Below are the code and all the weights of a small trained network. Each question names an input and a target symbol and asks about switching units off, where a switched-off unit gives its printed mean instead of its output.

import numpy as np


def w(rows, s, z=0):
    codes = np.array(rows[::2]) - 128.0
    scale = np.full(codes.shape[1], s)
    scale[-1] = z or s
    return codes * scale


def norm(h):
    return h / np.sqrt((h * h).mean(-1, keepdims=True) + 1e-5)


def f(y):
    return y / 2 * (1 + np.tanh(0.7978845608 * (y + 0.044715 * y**3)))


def softmax(a):
    e = np.exp(a - a.max(-1, keepdims=True))
    return e / e.sum(-1, keepdims=True)


def log_softmax(a):
    a = a - a.max(-1, keepdims=True)
    return a - np.log(np.exp(a).sum(-1, keepdims=True))


def net(x, mask):
    ids = ['ΔΘαεζημπστω'.index(c) for c in x.split()]
    T = len(ids)
    res = E[ids] + P[:T]
    r = norm(res)
    for j in range(3):
        rows = slice(2 * j, 2 * j + 2)
        q, k, v = (r @ M[0][rows].T for M in (Q, K, V))
        z = softmax(np.where(np.tri(T) > 0, q @ k.T / 2**0.5, -1e9)) @ v
        o = O[0][rows]
        res = res + np.where(mask[j], z, o[:, -1]) @ o[:, :-1]
    y = f(norm(res) @ A[0][:, :-1].T + A[0][:, -1])
    res = res + np.where(mask[3:11], y, B[0][:, -1]) @ B[0][:, :-1]
    return log_softmax(norm(res)[-1] @ U[:, :-1].T + U[:, -1])


Q, K, V, O, A, B = {}, {}, {}, {}, {}, {}
E = w([
[133,178,94,163],'Δ',
[109,178,111,98],'Θ',
[128,234,167,114],'α',
[129,175,93,113],'ε',
[137,193,80,138],'ζ',
[67,153,124,124],'η',
[137,216,62,108],'μ',
[72,145,101,156],'π',
[139,198,128,119],'σ',
[108,169,147,111],'τ',
[122,255,106,78],'ω',
],0.007)
P = w([
[143,104,120,118],'0',
[3,189,54,82],'1',
[141,111,139,124],'2',
[2,175,42,84],'3',
[139,111,130,126],'4',
[38,228,155,156],'5',
[138,111,136,128],'6',
[12,206,108,146],'7',
[140,113,142,128],'8',
[52,231,125,144],'9',
[138,111,134,127],'10',
[76,209,168,150],'11',
[137,111,137,129],'12',
],0.019)
Q[0] = w([
[115,228,93,191],'H1',
[112,62,53,173],'H1',
[89,171,213,188],'H2',
[73,127,5,81],'H2',
[153,162,217,185],'H3',
[158,122,75,120],'H3',
],0.019)
K[0] = w([
[177,224,98,207],'H1',
[96,77,53,183],'H1',
[48,123,194,200],'H2',
[86,88,6,74],'H2',
[134,165,211,207],'H3',
[134,144,77,126],'H3',
],0.018)
V[0] = w([
[100,116,186,6],'H1',
[112,236,113,100],'H1',
[122,76,116,249],'H2',
[201,87,188,104],'H2',
[144,79,210,43],'H3',
[169,61,205,191],'H3',
],0.021)
O[0] = w([
[247,115,118,97,252],'H1',
[157,234,116,131,254],'H1',
[97,179,18,152,24],'H2',
[79,89,160,236,45],'H2',
[89,232,96,63,238],'H3',
[104,129,221,32,29],'H3',
],0.015,0.0082)
A[0] = w([
[146,140,148,238,177],'N1',
[114,197,167,58,176],'N2',
[106,190,100,143,64],'N3',
[193,132,252,162,175],'N4',
[137,51,96,81,254],'N5',
[154,216,176,206,105],'N6',
[221,159,99,71,126],'N7',
[137,50,149,54,51],'N8',
],0.019,0.0063)
B[0] = w([
[212,79,153,138,160],'N1',
[74,72,106,115,223],'N2',
[152,106,68,116,167],'N3',
[108,195,26,89,184],'N4',
[76,77,118,75,169],'N5',
[52,121,129,192,185],'N6',
[112,110,253,148,249],'N7',
[132,168,187,143,152],'N8',
],0.026,0.017)
U = w([
[81,44,162,204,39],'Δ',
[207,150,143,101,187],'Θ',
[43,171,127,195,82],'α',
[188,81,64,119,254],'ε',
[140,80,126,192,171],'ζ',
[125,35,211,83,119],'η',
[136,121,146,202,174],'μ',
[89,7,58,93,66],'π',
[177,214,36,145,143],'σ',
[141,190,105,5,91],'τ',
[181,219,199,172,141],'ω',
],0.016,0.0073)

Each question gives the input, a string of symbols that net reads in full, and the target symbol t.
The units are the heads (2 rows each of Q, K, V and O) and the neurons (one row each of A and B). Each row of codes is followed by its name. A weight is (code - 128) times the scale printed after its matrix; where a second scale follows, it is the last column's (O, A, B and U).
mask holds one flag per unit, heads first, then neurons. A switched-off unit (its flag False) gives its mean, the last column of its rows in O or B, instead of its output. The means were averaged over made-up inputs and are rounded, as every weight is.
A unit's drop is (log p(t) with every unit on - log p(t) with that unit switched off) / (log p(t) with every unit on - log p(t) with every unit switched off).
The circuit of an input: a set's keep is (log p(t) with only the set's units on - log p(t) with every unit switched off) / (log p(t) with every unit on - log p(t) with every unit switched off). Starting from all 11 units, units are removed one at a time, each time the one whose removal leaves the highest keep (on an exact tie, the one counted first), for as long as the keep stays at least 0.8.
circuit, biggest first: the units of the circuit, biggest drop first
most important unit: the unit with the biggest drop
k most important neurons: the k neurons with the biggest drops, biggest first
heads that matter: for each layer, one digit per head in row order, 1 if its drop is at least 0.15 and else 0, layers parted by /
input τ τ η ω η η Θ, target Θ: circuit, biggest first : (H1, N2)
input σ η Θ η τ α σ μ σ Δ, target η: most important unit : H2
input η σ μ π η μ ε, target ε: circuit, biggest first : (H2, H3, N4, N1)
input η ω ε η η η τ η τ α, target τ: heads that matter : 011
input Δ τ η ζ π η η μ η τ η τ, target α: heads that matter : 100
input η η π, target π: heads that matter : 110
input Θ η π η, target Δ: circuit, biggest first : (H2, H3)
input η π τ η Δ η α σ, target π: circuit, biggest first : (H1, H2, N2, N7)
input π η η ζ η σ ζ, target ζ: heads that matter : 001
input Θ τ α τ σ τ η η, target η: heads that matter : 010
input ζ η η η, target ε: 3 most important neurons : (N7, N2, N6)
input τ α ζ, target ζ: heads that matter : 101
input σ τ η η, target η: circuit, biggest first : (H2, N7, H3)
input π σ π μ, target σ: heads that matter : 010
input τ π π η Θ Θ τ η τ ζ, target τ: circuit, biggest first : (H2)
input ω μ τ η π ω, target τ: heads that matter : 011
input ω η σ η π τ, target η: heads that matter : 010
input η η Δ η ω ω τ ε η η, target τ: heads that matter : 111
input π η α τ, target σ: circuit, biggest first : (H2, N2, H3)
input η σ Θ η η ζ η τ π μ ε η, target σ: 2 most important neurons : (N7, N3)
